Below is a small trained network, with its code and all its weights. Each question gives an input and a class and asks what happens when units are switched off, that is, made to give their printed mean instead of their output.

import numpy as np


def w(rows, s, z=0):
    codes = np.array(rows[::2]) - 128.0
    scale = np.full(codes.shape[1], s)
    scale[-1] = z or s
    return codes * scale


def norm(h):
    return h / np.sqrt((h * h).mean(-1, keepdims=True) + 1e-5)


def f(y):
    return np.maximum(y, 0)


def log_softmax(a):
    a = a - a.max(-1, keepdims=True)
    return a - np.log(np.exp(a).sum(-1, keepdims=True))


def net(x, mask):
    res = np.array(x, float).reshape(1, 7) / 4 @ E
    u = 0
    for l in range(3):
        y = f(norm(res) @ A[l][:, :-1].T + A[l][:, -1])
        res = res + np.where(mask[u : u + 9], y, B[l][:, -1]) @ B[l][:, :-1]
        u += 9
    return log_softmax(norm(res)[-1] @ U[:, :-1].T + U[:, -1])


A, B = {}, {}
E = w([
[32,114,50,180,127],'x0',
[130,210,169,208,52],'x1',
[178,174,88,174,213],'x2',
[77,234,120,36,156],'x3',
[126,126,129,129,129],'x4',
[130,127,126,129,128],'x5',
[51,93,255,193,229],'x6',
],0.0059)
A[0] = w([
[91,247,172,171,87,63],'0.n0',
[65,183,196,123,210,174],'0.n1',
[134,205,150,174,89,11],'0.n2',
[2,162,37,157,137,5],'0.n3',
[157,222,84,155,226,27],'0.n4',
[213,186,220,45,146,13],'0.n5',
[132,245,67,70,153,192],'0.n6',
[96,101,99,27,214,32],'0.n7',
[41,151,171,48,75,67],'0.n8',
],0.016,0.0033)
B[0] = w([
[142,44,81,42,224,213],'0.n0',
[107,172,16,140,22,255],'0.n1',
[135,86,100,74,204,177],'0.n2',
[94,230,201,167,225,204],'0.n3',
[80,51,251,103,55,222],'0.n4',
[59,227,178,172,215,223],'0.n5',
[62,170,40,106,40,247],'0.n6',
[132,52,76,40,224,205],'0.n7',
[41,107,162,95,29,194],'0.n8',
],0.021,0.0098)
A[1] = w([
[127,220,20,75,75,247],'1.n0',
[212,44,160,250,149,230],'1.n1',
[177,62,141,166,127,129],'1.n2',
[197,158,162,63,106,94],'1.n3',
[75,65,244,99,41,24],'1.n4',
[127,74,132,238,112,207],'1.n5',
[177,130,155,156,172,93],'1.n6',
[107,87,195,116,90,130],'1.n7',
[1,94,143,122,99,67],'1.n8',
],0.013,0.0015)
B[1] = w([
[243,134,145,168,107,222],'1.n0',
[58,173,80,46,55,151],'1.n1',
[95,127,87,66,98,140],'1.n2',
[158,168,152,87,137,129],'1.n3',
[78,67,150,182,87,173],'1.n4',
[91,201,6,147,112,148],'1.n5',
[106,146,132,83,85,136],'1.n6',
[101,96,156,139,113,148],'1.n7',
[206,93,169,178,157,247],'1.n8',
],0.019,0.015)
A[2] = w([
[107,186,155,182,176,3],'2.n0',
[194,72,106,65,206,70],'2.n1',
[120,68,180,159,107,113],'2.n2',
[253,153,154,115,62,161],'2.n3',
[177,134,127,131,114,79],'2.n4',
[150,94,116,151,187,114],'2.n5',
[139,156,171,161,173,59],'2.n6',
[115,79,164,125,113,188],'2.n7',
[145,203,198,154,173,28],'2.n8',
],0.016,0.0021)
B[2] = w([
[125,221,207,100,182,223],'2.n0',
[167,47,107,49,223,254],'2.n1',
[154,50,192,169,158,221],'2.n2',
[255,149,84,215,145,223],'2.n3',
[152,143,126,145,105,157],'2.n4',
[162,136,105,71,56,181],'2.n5',
[162,220,162,104,106,189],'2.n6',
[117,124,163,193,187,214],'2.n7',
[61,205,189,151,184,224],'2.n8',
],0.017,0.0061)
U = w([
[143,60,70,32,199,96],'0',
[84,253,171,142,181,96],'1',
[121,128,122,124,107,244],'2',
[206,142,85,173,82,137],'3',
[49,152,70,78,22,80],'4',
[87,36,196,175,89,92],'5',
],0.012,0.011)

Each question gives the input, the list of numbers given to net, and the class t.
The units are the neurons (one row each of A and B). Each row of codes is followed by its name. A weight is (code - 128) times the scale printed after its matrix; where a second scale follows, it is the last column's (A, B and U).
mask holds one flag per neuron, layer by layer. A switched-off neuron (its flag False) gives its mean, the last column of its row in B, instead of its output. The means were averaged over made-up inputs and are rounded, as every weight is.
A unit's drop is (log p(t) with every unit on - log p(t) with that unit switched off) / (log p(t) with every unit on - log p(t) with every unit switched off).
The circuit of an input: a set's keep is (log p(t) with only the set's units on - log p(t) with every unit switched off) / (log p(t) with every unit on - log p(t) with every unit switched off). Starting from the 12 units with the biggest drops (on a tie, the unit counted first), units are removed one at a time, each time the one whose removal leaves the highest keep (on an exact tie, the one counted first), for as long as the keep stays at least 0.8.
units of the circuit, in order: the units of the circuit, biggest drop first
unit that matters most: the unit with the biggest drop
top k neurons: the k neurons with the biggest drops, biggest first
k most important neurons of layer l: the k neurons of layer l with the biggest drops, biggest first
input [-1,8,-8,0,1,-7,-6], class 0: top 3 neurons	[0.n0; 0.n4; 0.n2]
input [-4,1,2,-4,-1,-6,0], class 1: unit that matters most	0.n4
input [-6,-2,-4,0,5,-3,1], class 1: 2 most important neurons of layer 0	[0.n5; 0.n4]
input [-3,8,1,4,-1,-5,8], class 0: 2 most important neurons of layer 0	[0.n0; 0.n2]
input [0,-4,-3,-1,-1,-5,5], class 3: units of the circuit, in order	[0.n1; 1.n0]
input [1,6,6,-8,2,-8,-5], class 4: top 2 neurons	[0.n6; 0.n1]
input [4,6,0,8,2,3,-6], class 4: 3 most important neurons of layer 0	[0.n6; 0.n8; 0.n7]
input [1,8,0,-5,-6,-5,8], class 0: top 4 neurons	[0.n0; 0.n6; 0.n2; 2.n1]
input [0,7,8,-5,-3,-6,1], class 5: 2 most important neurons of layer 1	[1.n4; 1.n7]
input [3,-3,7,-1,3,7,6], class 5: top 2 neurons	[0.n4; 0.n6]
input [2,5,6,8,-3,-3,-7], class 4: top 3 neurons	[0.n6; 0.n4; 0.n0]
input [-1,2,7,-8,2,-1,-1], class 4: top 2 neurons	[0.n6; 0.n8]
input [8,-5,-5,-8,3,8,-3], class 1: top 4 neurons	[0.n0; 0.n4; 0.n7; 0.n1]
input [7,-5,0,-3,5,-8,-8], class 3: top 4 neurons	[0.n5; 1.n0; 0.n0; 2.n3]
input [4,-1,1,8,6,0,7], class 4: unit that matters most	0.n1
input [4,5,0,7,4,3,-2], class 4: top 4 neurons	[0.n6; 0.n8; 0.n7; 2.n1]
input [-7,5,4,-6,2,0,2], class 1: 3 most important neurons of layer 0	[0.n5; 0.n7; 0.n4]
input [0,-3,-7,-2,-7,-1,8], class 3: units of the circuit, in order	[0.n4; 0.n1; 1.n0]
input [-6,-3,-4,8,5,-1,3], class 4: top 3 neurons	[0.n1; 0.n8; 0.n3]
input [6,-2,6,8,-5,-5,3], class 4: units of the circuit, in order	[0.n6]
input [-7,8,0,-2,-2,-5,7], class 0: top 3 neurons	[0.n0; 0.n3; 0.n2]
input [3,1,3,5,5,7,-8], class 3: top 4 neurons	[0.n6; 1.n0; 0.n5; 2.n3]
input [-4,3,-5,-6,-3,3,3], class 4: 4 most important neurons of layer 0	[0.n6; 0.n1; 0.n8; 0.n4]
input [1,-7,-2,5,-6,-2,8], class 3: 2 most important neurons of layer 0	[0.n1; 0.n0]
input [-5,-3,8,6,-5,2,1], class 5: top 2 neurons	[0.n4; 1.n8]
input [3,7,-4,6,4,0,-7], class 0: 3 most important neurons of layer 0	[0.n0; 0.n2; 0.n1]
input [0,0,0,8,-1,-8,3], class 4: unit that matters most	0.n1
input [-7,-6,6,-4,6,2,1], class 1: top 2 neurons	[0.n5; 0.n0]
input [-6,7,3,4,-6,1,0], class 0: top 3 neurons	[0.n0; 0.n2; 0.n3]
